Below is a small trained network, with its code and all its weights. Each question gives an input and a class and asks what happens when units are switched off, that is, made to give their printed mean instead of their output.

import numpy as np


def w(rows, s, z=0):
    codes = np.array(rows[::2]) - 128.0
    scale = np.full(codes.shape[1], s)
    scale[-1] = z or s
    return codes * scale


def norm(h):
    return h / np.sqrt((h * h).mean(-1, keepdims=True) + 1e-5)


def f(y):
    return np.maximum(y, 0)


def log_softmax(a):
    a = a - a.max(-1, keepdims=True)
    return a - np.log(np.exp(a).sum(-1, keepdims=True))


def net(x, mask):
    res = np.array(x, float).reshape(1, 5) / 4 @ E
    u = 0
    for l in range(2):
        y = f(norm(res) @ A[l][:, :-1].T + A[l][:, -1])
        res = res + np.where(mask[u : u + 5], y, B[l][:, -1]) @ B[l][:, :-1]
        u += 5
    return log_softmax(norm(res)[-1] @ U[:, :-1].T + U[:, -1])


A, B = {}, {}
E = w([
[128,120,131],'x0',
[128,127,125],'x1',
[145,201,160],'x2',
[1,176,213],'x3',
[126,127,130],'x4',
],0.0065)
A[0] = w([
[154,71,184,72],'0.n0',
[169,96,58,251],'0.n1',
[92,217,130,188],'0.n2',
[66,85,139,101],'0.n3',
[40,7,60,80],'0.n4',
],0.012,0.0028)
B[0] = w([
[177,217,122,138],'0.n0',
[95,92,165,255],'0.n1',
[162,88,163,216],'0.n2',
[155,115,87,186],'0.n3',
[155,144,255,236],'0.n4',
],0.0087,0.007)
A[1] = w([
[104,51,221,181],'1.n0',
[145,123,171,16],'1.n1',
[2,167,152,253],'1.n2',
[98,154,106,32],'1.n3',
[99,143,107,25],'1.n4',
],0.012,0.0018)
B[1] = w([
[178,201,65,249],'1.n0',
[58,241,187,162],'1.n1',
[168,2,64,163],'1.n2',
[129,112,119,128],'1.n3',
[143,196,142,128],'1.n4',
],0.0091,0.014)
U = w([
[187,149,115,188],'0',
[172,149,111,199],'1',
[184,135,197,141],'2',
[175,29,93,149],'3',
[153,157,108,158],'4',
[47,157,132,21],'5',
[3,122,93,3],'6',
],0.015,0.006)

Each question gives the input, the list of numbers given to net, and the class t.
The units are the neurons (one row each of A and B). Each row of codes is followed by its name. A weight is (code - 128) times the scale printed after its matrix; where a second scale follows, it is the last column's (A, B and U).
mask holds one flag per neuron, layer by layer. A switched-off neuron (its flag False) gives its mean, the last column of its row in B, instead of its output. The means were averaged over made-up inputs and are rounded, as every weight is.
A unit's drop is (log p(t) with every unit on - log p(t) with that unit switched off) / (log p(t) with every unit on - log p(t) with every unit switched off).
The circuit of an input: a set's keep is (log p(t) with only the set's units on - log p(t) with every unit switched off) / (log p(t) with every unit on - log p(t) with every unit switched off). Starting from all 10 units, units are removed one at a time, each time the one whose removal leaves the highest keep (on an exact tie, the one counted first), for as long as the keep stays at least 0.8.
circuit, biggest first: the units of the circuit, biggest drop first
most important unit: the unit with the biggest drop
k most important neurons: the k neurons with the biggest drops, biggest first
k most important neurons of layer l: the k neurons of layer l with the biggest drops, biggest first
drop of u: that unit's drop, to one decimal
input [5,-2,-7,8,-6], class 3: most important unit : 1.n2
input [-2,7,4,-8,6], class 3: circuit, biggest first : [0.n4; 1.n0]
input [5,1,-8,-6,-3], class 2: circuit, biggest first : [0.n4; 1.n2]
input [3,-6,6,8,4], class 3: circuit, biggest first : [1.n2; 0.n4]
input [0,1,1,-7,1], class 3: 2 most important neurons of layer 1 : [1.n0; 1.n1]
input [-4,-4,0,-8,-6], class 3: 3 most important neurons : [0.n4; 1.n0; 1.n1]
input [-5,-3,-8,-6,4], class 2: circuit, biggest first : [0.n4; 1.n2]
input [8,-5,-8,-2,2], class 2: 2 most important neurons of layer 0 : [0.n4; 0.n1]
input [-4,5,-7,6,-7], class 0: circuit, biggest first : [1.n0; 0.n3]
input [2,-6,-6,5,-7], class 0: 3 most important neurons : [1.n0; 0.n3; 0.n1]
input [7,-6,5,-8,3], class 3: 3 most important neurons of layer 0 : [0.n4; 0.n2; 0.n1]
input [4,-1,-5,-1,2], class 2: 2 most important neurons : [0.n4; 0.n1]
input [5,-4,3,6,-3], class 3: 2 most important neurons : [1.n2; 0.n4]
input [6,1,7,-8,6], class 3: 2 most important neurons : [0.n4; 1.n0]
input [-4,1,1,8,-3], class 3: most important neuron : [1.n2]
input [-3,-1,-1,8,1], class 3: 2 most important neurons : [1.n2; 0.n4]
input [0,1,4,6,2], class 3: 2 most important neurons : [1.n2; 0.n4]
input [6,-6,-8,-6,0], class 2: 2 most important neurons : [0.n4; 1.n2]
input [0,1,-8,0,-6], class 2: drop of 0.n4 : 1.1
input [-1,-3,0,5,-4], class 3: drop of 0.n4 : 0.8
